Each row is followed by its class.
[-25  46  13   5  -3  40   9  23 -53  -7 -12 -21  31   6  14 -29  31   3
  -7  55 -64 -14  22 -51   8  -9  -2  55   1  -9  38 -10  29  14 -51 -50
  19  -2  26  21 -11  -5  15]  Fuv
[ 26  78  -5 -30 -35  44  39  -7  -9 -16   2  41  53 -61  33 -36  74  29
 -57  20  45  82  -9 -92  63  -6 -62  80   8  31   8  39 -32 -27 -54 -80
   2  -2 -21   2  38   8 -17]  Gemud
[ 25  -1  22 -28  -5 -48 -39  17  -7  12 -28 -14 -13 -23 -19 -15 -26  15
  15  35 -34 -47  -4   1  40   5   2  19   2   0 -50 -17  20   6  12 -48
  19   9  36  21 -36  -8  12]  guna
[-11 -63   2  -4 -37 -52   9  66 -61 -38  96  -3  12 -49  50 -53  25  21
   4 -36 -79  23 -32  -3   6  59 -25 -13 -18 -30 -53  -5  47  46  85 -26
 -65  23  62   9  15  53 -61]  puv
[ 10 -15  18  35  -2 -21  10 -18  -9  26  -3  -9  -4  -1  31 -18   3 -13
   2 -20  -3   0  23  -7 -35 -38  12   2  10 -24   1  28   2  23 -59  17
  -1   5 -29  13  49  -6 -18]  mumob
[-10  30  27 -22  44 -16  21  -5  20  11   1 -26 -22  30 -28 -12 -18  21
 -32 -13  -2  -3   4   9 -17 -17 -13 -13  -7   4   6  -4  16  10 -26 -12
  28  29   2 -11 -32   6  42]  guna
[-12  61  22  33  12  19  -3  25   5 -10 -29  15 -31 -22 -42  23  40  30
 -28 -51 -14 -14  30  43  23 -24 -12   8  10 -62  39 -16   0 -17  43 -52
 -32 -13  26  11 -31 -30  12]  pel
[-52 -15   8  -9  50  27  97 -27  67 -12  44   3  19  21 -12  10   0  56
 -43 -58  43  35  -3  61  29 -27   7 -47   8 -35   3   0 -12  17 -43  14
 -20  -3  14 -26  55  19  35]  mumob
[ 22   8 -23 -20  -2   9   7  14  11   6  12  -4  13   0 -18  -6  28  -4
 -27   0  -6  -3 -17  -1  -9  -1 -10   6   8  -7  11  -8  16  -9 -22 -12
   8 -24  11   0 -11 -37  23]  Kibe
[  7 -13   9   4  -3 -25 -10  10   8   6  13 -14   0  13  19  12  13 -22
 -20  10   3   8   4  -9 -22 -24 -11 -13  -9  -1 -26   7  -3  10 -13  -3
  10  13 -30  -6  16  -5   0]  Kibe
[-11 -20   5   0  25  -4 -20  -5  -5  -7  -4  16 -21  -9   3  20  -6   1
  11   1 -15  -9   7  37  18 -10  13 -15  13   5   1 -16  -1   2  32  19
 -12 -10  -3 -45  10   3  -3]  puv
[ 25  34  15 -33 -42 -30  35  -9 -12 -21  34  42  -9  17 -30 -15  16 -59
 -38 -44  16 -25  25  17  -5 -33 -18  -3  35 -52 -29 -10  50  25  19  26
   6 -11  39   9 -30 -35 -11]  tagad
[ 88  40 -45  -6   1  19  -9 -26 -11  36 -64 -76 -13   7  54 -14  47 -30
   4 -95 -69  28 -46 -26 -57  18  -9  22  43 -19  39  12  -1  52 -28  50
  -8 -22   2  38 -20 -37   7]  tagad
[ 18 -10 -27   5 -25  12  -2  19 -19   5  11 -32  -2   2  16  -6  -6 -26
  21  68 -19  -9   6  -5   4 -26   0  13 -33  10  -6 -26  13  12  -8  17
  25  -8   5  37   8 -15  20]  mef
[ 19  11 -37 -12  22  15  18   8  -8  -3  18 -10  11   2 -16 -20  32   0
 -12  11 -39   4 -31   4 -11  12 -13  19  23  10   2  -3  21   3  -5 -11
  -1  -4  32   7  -5 -14  12]  Fuv
[ 24  21 -18   1  24 -35  27   8  10  -1   5 -39 -34   0 -20   9  13  -1
  -7 -10 -18 -25  -1   8 -30 -12 -18 -13  40 -15 -12  -5  23  -1  22 -19
 -15  14  15  35 -10  -1  30]  Fuv
[  9  -4 -30  -5  21   9  14   5  -8   1  12  -8  17   3 -10 -13  23   3
  -8  18 -23   2 -25   7  -1   5  -7  19  16  10   4  -1  15   4 -15   2
   1  -3  24  10   8  -6  15]  Fuv
[ 11  14 -11 -14 -13  32  -1   2 -11 -19  38  19  19  -8  -7 -19   4  15
   8  47   3   1   4 -16   9 -15  28  26  16  22  17  -3  22  -7  -5 -11
   2   0  39   1 -11 -36 -28]  pekil
[ 33 -10  26 -25 -20  19 -14  -7  36 -10 -59 -18  25  -5   1 -19 -17 -19
 -33  37  12  -4  15  13  23 -16  28  29  19   6 -14  29   5  -3 -61  -2
  64   1  46  43  36 -47 -14]  Kibe
[-30  12  11  -7  23  18 -13 -13 -30  -1 -18 -40  -5  36 -10  -1   2   5
   8   8 -14  -3   1 -31 -17  -9 -16  11  -9   6   9  -8  -6  24 -24  15
   9  33 -23  -7  -1  14  24]  mef
[ 36  -4 -17 -16  21  22  12  12   8  -5  32 -11  17   0 -14 -32  20   1
 -10   8 -18  11  -9  -8 -22   1  11   4   8  12   8  -9  16  -7  -1  -6
  -5  -4   8  24  -6 -16  -7]  pekil
[ 13  -4 -19 -33   9  13  15  -4  -6   3  -2 -15  13   2  -3 -21  27  -5
 -15   6 -22   7  -7  -2  -3  18   3  14   7  10  -1 -26   6   2 -13  20
  -8  -7   9   3 -13 -15   5]  mef
[  8  40  -6   1  30 -16  15 -10 -35  -3  13 -11   9  -8   7 -39  19 -17
 -27 -23 -40  24 -15 -22 -26 -11  -9  23  17  15 -12  17  40  19 -17   6
  11   3  -4  10  -2  13  15]  Fuv
[ -2  61   6 -19 -52 -11  29   7  21  -5 -17  84   2 -21 -82 -11  57 -17
 -60 -33  37 -39  26  38  25  30 -33  -5  40 -67  47  14  23 -30  -8 -27
  10  -9 -14  22 -24  -9  -6]  Kibe
[ 39  -1 -16  -9  12   9  10 -19  20   5 -24 -59  -6  23 -17   8   7  -9
   3   3 -26  -4 -18  37 -46   7  32 -17  32  32  10  -1  13   8  11  28
   4  13  16  24  -8  -7   9]  puz
[ -8 -33  52 -17  52  -7   8   6 -13  22  -6  10  41  34   8 -40  -7 -10
 -10   6  -1  13 -22 -26   2 -27  22  21 -62  54  -7  29  20 -17 -74 -22
  36  15  38  27  -6 -12   9]  Kibe
[-38  -6 -19 -16 -37  21 -14 -13   4  12  28  72  11  25 -56  11  29 -17
  18 -16 -12 -62   9  23  33  13 -13  -8  19 -37  39 -48  -9 -11  -7  53
 -34 -78   8 -56  -9  -5  -1]  puv
[-84  21  65 -14 -33 -28  42  46  27  32  -6  59 -25  31 -31 -17   1 -22
 -72   8 -59 -38  40  12  18  15 -33 -38 -54   8 -12   8  44  11  26 -36
  50   1 -10  14  17  71  30]  puv
[-11  -6 -62   0 -52  20   3 -10  17  -1  17 -92 -33  17  26  39 -27   2
  26   4 -25 -24  46   7 -32  27  39 -46 -25 -18 -18 -55   9  12 -12  36
 -18 -34  19  55  66  18  33]  mef
[-36  -4  28 -33   1 -56  19 -23 -59   7  30  35   2 -42  10  -4  13  38
  -2  16  40 -25   5 -23  25 -15   0  17   8   3 -30 -10  26 -19  28  17
 -11 -28  53 -48  -4  -2   0]  Gemud
[ 15  13 -20 -27  -2  15  19  -3  -6 -17   4  -9  32   5  -4  -6  28  12
  -9  -1 -16  -6 -18  -9  -6  -5   6  14  14   8   6 -22  14  -4   0  -5
 -12 -12  31   3 -25 -18  -1]  tagad
[  63    9   15   61  -20   25  -56  -18  -51  -19   -1   96   -9  -12
  -17  -52    8  -41  -44   -9   17   35   20   13  -17  -33   16   55
   60    6   -2   45  -42   -8 -112   -8  -12   27 -104  -65   11    4
  -74]  mumob
[  2  16  10   6 -24  10  21  -6   6  23   5 -22  -1  -3  11  -2   1  -8
   9  25 -30 -17  13  17  21 -12  -6  -6  22 -33  19 -12 -22  14 -21  28
 -28   3 -46  24   9   5  27]  puv
[ 23  -8  19   8   6 -32 -37 -38  -1  18   2 -20 -19 -27 -10 -28 -32  17
 -11  12 -27 -11  18  20   0 -35  27  32  23   5 -29  -4  -1  18 -41  15
 -23  11  -7 -44   1 -16   0]  guna
[-56   4  11  -6  14   8  54   7 -42 -25  96  23  -2  17  13 -44 -16  39
 -21 -27  10   5 -27 -20 -12   0 -11 -21 -13 -60  15 -13  44   0 -40   5
   5  -9  73   5 -23  21  30]  pel
[ 23   3 -29 -39  -3  11  17  -1  -8  -9   9  -5  21 -10  -3  -9  26   1
 -12 -10 -25  -1 -14  -2 -11   6  14  16  10  10 -11 -23  17  -5   5   4
 -13 -20  38   4 -17 -22   2]  tagad
[ 17  28 -66 -56 -20  35  24  53 -18 -38  62  33  11   4  24   0  31  -9
 -36  66 -35   8 -42 -33   5  55   4  15  27  58  44 -14  49 -14  -2 -47
  73 -28  84 -14 -43  32   6]  Fuv
[-22  -7 -14 -32   2  13  31  -1  16 -28  46 -20  52 -23 -18 -26  -5  16
  16  24  -9  -6 -52 -14   1 -47 -11  -2 -24  25 -44 -10   6  19  24 -18
  19  -5  10  12  -1 -21  38]  tagad
[-22  20 -18   3   8 -36  35  29  12  36  30  68 -23  41 -61  20  59  17
 -28  21  -3 -25  -6 -17  19  28 -75  -8   6 -15  60 -14  47  18  49 -45
 -31   0 -44 -37 -34  35  14]  pekil
[-33  -7  13 -11   3  41  18   6  29 -30  43 -29  81  43 -16 -28  -7  41
  -5  26 -20   5 -15 -14  14 -22  36   8  10  27  45  -4  -6  28 -88   6
 -17  33 -25  36   6   3  49]  puv
[ 30   8 -18 -15   8   1  -7   3  -1   9  -2  -9  10  -5  -6 -32  18  23
  -3  18 -42 -10 -20  21   8  16  -1   4   3  -4  -2 -16  21   2 -17 -26
   9  -3  36   3 -15 -19   1]  guna
[  5 -21  37   7   8 -12  10  10  23 -14 -11  19  51   5 -30 -36  -1 -11
   0   0   8 -28 -17  42   9 -49  17 -14  11  -6 -20  26   8  16 -22   3
  60  -3   4  43  15 -19  -5]  mumob
[-31 -37  36  28   1 -32   8   8 -32  33  -9  -1 -12   8  19  15   8   6
  10   7  -3 -18 -13  21   1 -18  -1  -2  -9 -16  -3  -8  -1  33 -14  31
 -38 -13 -19 -15   3  17  26]  pel
[-11  56  13  19  -8  21 -10  13  20 -34   8 -13  -6 -50 -53 -29 -24  27
 -27  -3  33 -14   0 -24  -3 -90 -15  14  19 -45  -4  12 -28 -18 -42 -31
  55  -8 -42   5 -21 -40  70]  Kibe
[ 20   7 -23 -25   0  18  19   0  -6  -9  10 -15  28   5  -6 -14  20  10
 -17  -1 -18  -5 -19  -7 -16   5   5  13   6  13  11 -19  21  -5   3  -9
 -11  -8  30  10 -24 -22  -2]  tagad
[-32  51 -51  22 -79  17  -9   5 -35 -26 -45  16  35 -39   2 -36  71  51
  28 -59 -25 -26 -44 -33  -3  10 -36   9  28 -87  37   4  17  54  -4   9
   2 -35   3  30 -15 -43   4]  tagad
[ -3  35  48 -19  -6  36   5   0 -24   8  -5  46 -24   1 -16  19  10   4
 -21  -1  13  -5  -4  50  74 -26 -17   0  35 -17 -11  14 -30 -17  23 -10
  -1  23  32 -33   4  -7   3]  puv
[-13  -5 -41  11   8  -9  55  30  -3   3  49  19 -15  10  10   3  32   6
 -60  12  30  22  22  -4 -40  -4   0 -28  -8  -2 -26  -4  33 -13 -19 -34
  12  -6 -24   6  56  -7  44]  Fuv
[  -5   48   -1  -73  -29   39   33  -10   38    1 -104   45   40   -5
  -38  -15   65   22  -40  -18   52  -35  -47   11   23   23  -73   -1
   60   -1   23   42    0  -33  -34    9   39   21   52   45    4  -17
  -22]  mumob
[ 39 -55 -22  44 -36 -53   1  -7 -17  29 -39 -33 -10 -36  87 -24 -42  11
  30   0  50  70  11 -65 -31  22  48  30 -36  12 -60  61 -18  18 -35  -6
  15  23 -63  87  81 -32 -39]  tagad
[ 26  12  -8 -17   8  -3  11  -4  -9   4   1  -7  19   2  -5 -20  28   9
 -16   3   4   3 -17  -1  -9  15  -5   7   7  23   2 -11   7  -2  -4  -4
  -8 -14  -9  11 -19 -22   9]  Gemud
[-43  36   6 -35 -52   8  28 -29 -83  -9   9   7  13 -47  24 -16 -15 -18
  82 -12  -5 -40   3 -34  46  20 -19  19 -26 -75   3 -31  17   8   7  29
 -13 -36  52  42 -33  20 -10]  tagad
[ 10   4 -34 -11  13  13  25  15  -6 -12  24  -8  17  -1  -8 -17  26   4
 -17  17 -21   3 -18  10 -13  14  -2   9  17  10   1  -8  17 -10  -3  -6
   1  -2  29  18  -6 -12   6]  Fuv
[ 76 -34 -64  10 -20   9  -4 -37  16  19 -27  27  38  -3   3 -46 -16 -14
  -6  56  50  61 -79   1  39  61 -31  49  -1  89   9  42   2  24 -48  25
  28 -39 -67   3  46   1 -31]  Gemud
[ -1 -34  24  16 -34  24  -9  28   8  -8  -5  15  41  25 -27 -40 -50 -10
  -3  78   7 -11  -3  28  48   5   6  33 -21  44  30   0  10  18 -15  -6
   1  13 -32  24 -25 -29 -26]  puv
[-15  -9  19  41  13  -7 -26 -22 -22  21 -25  -7   4 -26 -12 -15 -18   5
  11  35 -28   2  12   4  14 -42  25  39 -20  15  -9 -10   5  24  16  -4
 -14  -9 -49 -31 -15 -27   8]  puz
[ 18  -8 -23 -20  10  21  16   1  -2  -8  11  -7   7 -22 -15 -21  17   2
  -8  18 -23   2 -14   2 -17   9  20   7   8  17  13 -17  23 -12   7 -22
   4  -9  24   2 -21 -11  11]  puz
[  2 -32 -20  15  34  -6  -4 -16  -5 -17  17 -42 -27 -17   3  17 -10   4
  28 -12   0   7  22  -7 -43 -29  37  -8   3 -16  18 -18   6   8  -1  18
   0  -2   0  -8  13   2  25]  puz
[  0  -8   1  16  23 -29 -10 -14 -28 -14  17  -7  -1  -7   9   2  30  24
  -3 -12   6  13   4  22 -31 -19  12 -22  -2  -1 -30  16   5   3  18  22
   7  22   2   2  55   6   0]  Gemud
[ 12  -8  -3  -5  13  12  13  21  12   3   5  -6   2   0  -4  -6  17   3
 -13  17 -26   6 -22  14  -6   1  -2  18   8   0  18 -16   4  10 -12  -5
 -15 -14  16   6 -29 -22  16]  pel
[  13   33    4  -96   23    1  -28   43   46  -65  -30   -4  -14 -104
  -37   14   10   -8   26    7  -17  -19   27  -42   -1  -69   22   32
   28   46  -43  -22  -31  -55   27  -34   18   20   34   38  -53  -50
   47]  puv
[  6  32 -43  -4 -25  -8  38  26  34 -17  68  34 -40 -53  -4 -29  14 -17
 -45 -15  24  19 -42 -36 -69 -46 -29 -52 -17  66 -81  56 -16 -49 -28 -66
  67  20 -37  45  69  64  64]  Fuv
[ 31 -32   5  15 -25  25   9 -38  25 -16  42 -29  53  -9 -10 -59 -23 -59
  22  66 -27  11  11  58  17 -30  30  15  -9  -4 -48  -7 -14  30  22  45
  32 -25  -6  22  41 -57 -59]  mef
[ -6  -1  16   1 -18  14   6  -7 -20 -19 -18 -18  17 -11 -16 -19  10  10
  12  34  -4 -12 -17   6  -7 -35   9   6  14  13 -15  18  15  11  -1  -5
  26  21  29  15  18  -2   5]  puz
[ 75  -1 -30 -16   6  17 -20 -45  64  38  11  25  42  23  -1 -31  25 -26
 -67 -48 -10  32 -32  -3  46  29 -21  11  26  16  18  16  24  26 -14   3
   2 -41 -18  16  48   4 -20]  pekil
[ 47  35 -27  12  55  11   7 -15  16  13  23  57 -23  17 -35   6  35  13
 -34 -78  75  38 -10  16   2  11 -37 -40  -8   0   9  22   2 -67  43 -52
 -27  26 -33  30  15  -2 -24]  pekil
[ 21 -10 -18 -26  12   7  18   0   9   1   5  -6  -4 -12 -27 -14  15  -5
 -11  12 -21 -10 -22  10 -13   8   5  -1  20   7   9 -18  19   0  13 -12
   4  -3  13   1 -34 -10  24]  puz
[-23  27   7 -22   6  32  12 -17  12  -9  20 -20  26   1   2  -4  13  12
  -3 -21 -22 -12 -19   7 -12 -24  -3 -20  20  -4  -4   4  -4  18 -13  -1
  12   5  17  -6  14  -1   6]  mumob
[ 24   4 -26 -26  10  24   3  16   5   2  25  -5  27  -6   2 -24  28  -3
  -7  11 -49   7 -24   1   0  12  -3   5  13  14  25 -16   7  -6   3   7
 -10  -7   0  12 -15 -18  11]  puv
[-15   5  -5  12  -2 -17  15  -9  -7 -10   1 -23 -17   8   2 -17 -13  18
  -6  -2   4  10  12 -23 -12   2   6   4   2   1   2  -8   1  11 -26  14
  -8   9 -31   3  -6  23   6]  mef
[-11  15  10 -21 -10   1 -12  20  -2 -12  -3 -32  -3  -7 -21 -20  -3 -29
 -14  35 -67 -50  -7 -21 -14 -25 -27  19  14  18 -21 -17  20  28  -6 -20
  21   0  17  10 -24  13  35]  Fuv
[-21  -6  40  55  34  35  16  37  32 -18 -60   1   4  49 -31 -26 -52  22
 -57  20  34  61   6  20  35 -28  -8  37 -38  -1   8  19  -6  43 -81 -20
  37  22 -74  36   5 -12  47]  pel
[114 -14 -36  17  19 -48  53   7  -4   8 -10 -67  -8 -10  -2 -70  25 -62
  33   1 -88   0 -37  28 -55  55  -5  27  57 -11  37  24  69  44  16   7
   1 -21  45  82 -22 -15 -47]  Fuv
[ 42  92 -20 -15 -97 -14 -22  29 -33 -59  14  15  23 -26 -28 -12  43 -22
 -12 -78  36 -10   6  -6  39  18 -58  15  46 -75  -1 -29  24  43  59   7
 -24 -31  -8  55 -77 -53 -19]  Gemud
[-20  -6   1 -24 -43   6  51  31 -50 -37   3  38   7  28 -36   7  60  10
 -31  -5  31  -3  -6  19  10  48 -27  28  49   9  41  20  36  26 -58  -1
 -63  55  53  -6  13  56 -21]  Fuv
[ -4  -5  -5  17  -8 -42  -3  -7 -33  36  55 -26  -5 -21  33 -17 -24  18
   7  16 -13  15   1  17   1  14   2 -17 -43 -14 -46 -10  11  16  27   2
 -17  14 -35  -1  13  10  -2]  guna
[  8  -6 -11 -18   7  10  17  23   7  -1  13 -16  12  -6   5 -12  21   7
 -10  27 -28  -3 -31   2 -24  14   2   6  12   6  12 -20  11   3  -1  -6
  -6 -16  17  15 -36 -27  15]  pel
[-11  -8  14   4  -8  -3 -20 -21 -24  -1 -38 -24   2  -6  -3  17 -14  -5
   7   6  10 -19  27   6 -21 -41  33  15  -6  11 -20   0   1  12 -10  28
   1   8 -18   4  31 -16  11]  tagad
[-18 -21   5  16 -18  -3   4  10   5  -8  12 -35  -3  10  31  23   7  -2
   9  22   3  -2   5   2 -44 -16  15 -17   6  -8   0  -5 -11  23 -13  26
   1  -4 -11  12  25   1   4]  pel
[  41  -24  -36   25   21   -8  -33   -4   26  -13  -38   91   -2  -50
  -56  -13   72    7   -7  -20   -4   -3   -7    1   20    1   25    7
   35   -4   -9    5    8  -20   19 -114   28  -63  -28  -36   40  -30
   -3]  puz
[ 21  -4 -13 -24   7  14  16   5   5  -8  12   1  19  -6  -6 -23  15  -5
 -15  -7 -19 -11 -17  15 -20   9   3  -8  28   1  -5  -9  13  -1 -13  -8
   6 -16  15  -2  -8 -15 -16]  mumob
[ 22  36 -14 -44  29   2   7  15  42 -21  -4  -4   0  52 -76 -25  16 -31
 -39 -10 -65 -11  20  31 -42  34  -4  -5 -14  26   0 -30  44   0  -2   2
  14  12  19  55 -49 -17  18]  Gemud
[  3  -4  -3 -33  27 -39   5 -30 -10 -21  28  57  -4 -12  36  40  38   9
  -9 -54  23   4   6  -7  19  -4  11 -30   3  -6 -20   2   2 -53  22 -11
  -8  20  57   0  25  68 -29]  tagad
[  8   6  -2 -14 -47  -7 -44  -1 -27  16   0 -21  -4 -41 -13 -12  -6  -5
  21   4 -43 -35  -9  13  17  21   6   6   1 -14 -18 -10  -1  39 -14  -6
  14 -20 -15  -4  20  29  26]  guna
